X =
1.430,-5.467,8.028,-22.114,15.185,-8.249
-5.610,-12.398,8.189,0.504,-1.460,7.589
6.893,-3.615,10.477,-3.621,-5.431,0.081
Find the fifth entry from the end, reading row by row.
A: -3.615
The fourth-last entry, reading row by row -> 10.477
The entry just right of the largest entry -> -8.249
The first entry, reading row by row: 1.430
The entry directly above -5.431: -1.460
Find the second entry from the end, reading row by row.
A: -5.431
Find the bottom-right entry.
A: 0.081
Find the entry directly below -8.249.
A: 7.589
Find the smallest entry in the first row.
A: -22.114
The entry just right of 8.189 -> 0.504
Find the third entry from the end, reading row by row.
A: -3.621
The entry just left of the smallest entry: 8.028

Questions about the row below.
1) Report the entry just left of the largest entry.
2) Report the second-last entry.
3) Report the second entry from the left.
[ 429  825 -169 -950]
1) 429
2) -169
3) 825

m =
[[127  77  91 116 192 177 140 134 126  92 119 149 130 115 133]
 [123 172 188 126 247  83  97 133 128 118 119 220  75  86  80]
 [134 126  20 118  91  98  98 206 176 150 126 150 117 159 168]
 [118 130 119 148 173 146 148 104 107 130 158 119 117 120 136]]
Counting starts at 0.
The entry at row 1, column 0 is 123
Which number is the entry in the top-right corner? 133
The maximum: 247
The bottom-left entry -> 118
Which number is the entry directly below 149? 220
Which number is the entry in row 1 and column 1? 172
The entry in the top-left corner is 127
Which number is the entry directly above the smallest entry? 188
The entry just right of 188: 126
Which number is the entry in the bottom-right corner? 136
Which number is the entry just right of the largest entry? 83
Which number is the entry just right of 75? 86
The top entry of the column that holds the largest entry: 192
The entry in row 2 and column 0 -> 134
Which number is the entry just right of 77? 91
The entry just left of the smallest entry -> 126
Which number is the entry in row 2 and column 2? 20
The bottom entry of the column that holds the smallest entry is 119
Which number is the entry directly below 92? 118
Which number is the entry just left of 176? 206

Read these off the grid that follows.
1) Which number is the entry directly below the centre entry?
2) Which number is the entry directly above +3.36?
3) Which number is the top entry of the column that holds the largest entry?
4) Which number is the third entry, reading row by row?
5) Which number is the entry directly above +2.04?
6) Which number is the bottom-left entry?
7) Which number is the entry just left of the smallest entry?
8) Which number is the entry just left of the largest entry?
+0.91 -1.13 +1.15 +0.98 -0.82 +2.06 -0.42 -0.06 -1.61 -1.99 +0.33 +0.28 +2.71
+1.03 -0.46 -1.72 -0.89 -2.60 +0.07 +0.85 +1.24 +0.73 +1.22 -1.92 -0.38 +1.42
+2.49 -3.65 -2.37 +3.09 -2.70 +0.14 -1.93 -2.64 -2.84 +0.78 +1.39 +5.41 -1.61
+1.33 +2.27 -3.43 +2.74 +1.12 -0.14 -0.02 -0.64 +0.35 +1.18 +1.62 -1.01 +0.52
-0.01 +0.47 -0.84 -0.80 +0.35 -0.16 +0.78 -0.09 -0.79 +0.23 -1.06 +0.96 +0.95
+0.41 -0.81 +0.44 +0.76 -1.50 +0.27 -0.73 +0.60 +1.34 +0.18 +0.68 -1.45 -0.71
+0.79 +2.04 -3.62 +3.36 +0.96 -0.21 -0.42 -0.42 -0.35 +1.34 +1.53 -1.23 +0.86
+2.83 -5.77 -3.77 +4.73 -2.56 +1.57 -1.81 -2.86 -3.43 +0.77 +1.30 +7.00 -2.44
-1.32 +1.22 +0.73 -0.42 -2.52 +3.77 +0.90 -2.56 +0.48 -0.91 +0.15 +1.27 +0.02
+0.27 -0.62 +0.50 +0.64 -1.00 +0.25 -0.65 +0.39 +1.04 +0.05 +0.72 -1.09 -0.67
+0.06 -0.08 +0.06 +0.08 -0.14 +0.05 -0.10 +0.04 +0.15 +0.00 +0.10 -0.13 -0.10
1) -0.42
2) +0.76
3) +0.28
4) +1.15
5) -0.81
6) +0.06
7) +2.83
8) +1.30

Read these off the table that follows.
1) Give the minimum.
2) Give the entry just left of -1.54.
[[-5.38 +4.90 -2.76 +0.01 +3.59 -4.89 -1.48 -3.18 -0.52 -2.72 -5.42 +4.57
  +1.26 +1.61 +3.85 +4.89]
 [+0.49 -1.33 +2.56 -1.54 -2.30 -1.19 -5.10 +4.63 -1.14 +3.40 +4.70 +0.51
  +0.43 -1.37 -2.64 +5.05]
 [+4.45 +4.40 -4.30 -3.42 +1.15 -2.61 -4.02 -3.83 -1.67 -4.75 +0.31 +3.23
  -3.88 -3.79 +1.69 +0.79]
 [-1.31 -1.91 -4.44 +3.10 -2.41 +3.60 +4.36 +4.56 +0.77 -1.96 -2.60 +2.49
  -5.25 +3.24 -1.80 -4.82]
 [+4.47 -2.75 +1.15 -2.28 +0.98 +0.92 -3.69 -4.91 +0.23 +4.90 +0.05 +0.08
  +4.37 -1.53 -1.11 -2.59]
 [+0.01 +4.52 +4.20 +1.95 -0.59 -4.49 +3.65 +2.39 +5.41 +4.89 -0.46 +0.74
  -1.18 +2.64 +5.32 -2.97]
 [-3.87 +3.60 -3.68 +2.53 +4.20 +2.91 +2.11 -4.87 +1.02 -0.90 -0.09 +3.80
  +2.61 -0.70 -2.73 -4.45]
 [+0.59 -4.13 -3.56 +0.86 -1.14 -4.18 -1.34 +1.43 -3.27 +5.43 -2.49 +0.36
  -5.04 +1.62 +2.80 -0.18]
 [+2.02 +4.31 +2.27 +1.87 -2.59 -3.41 -2.87 +0.58 +3.00 +5.60 +1.17 +2.74
  -5.23 +2.02 +4.25 -1.04]]
1) -5.42
2) +2.56
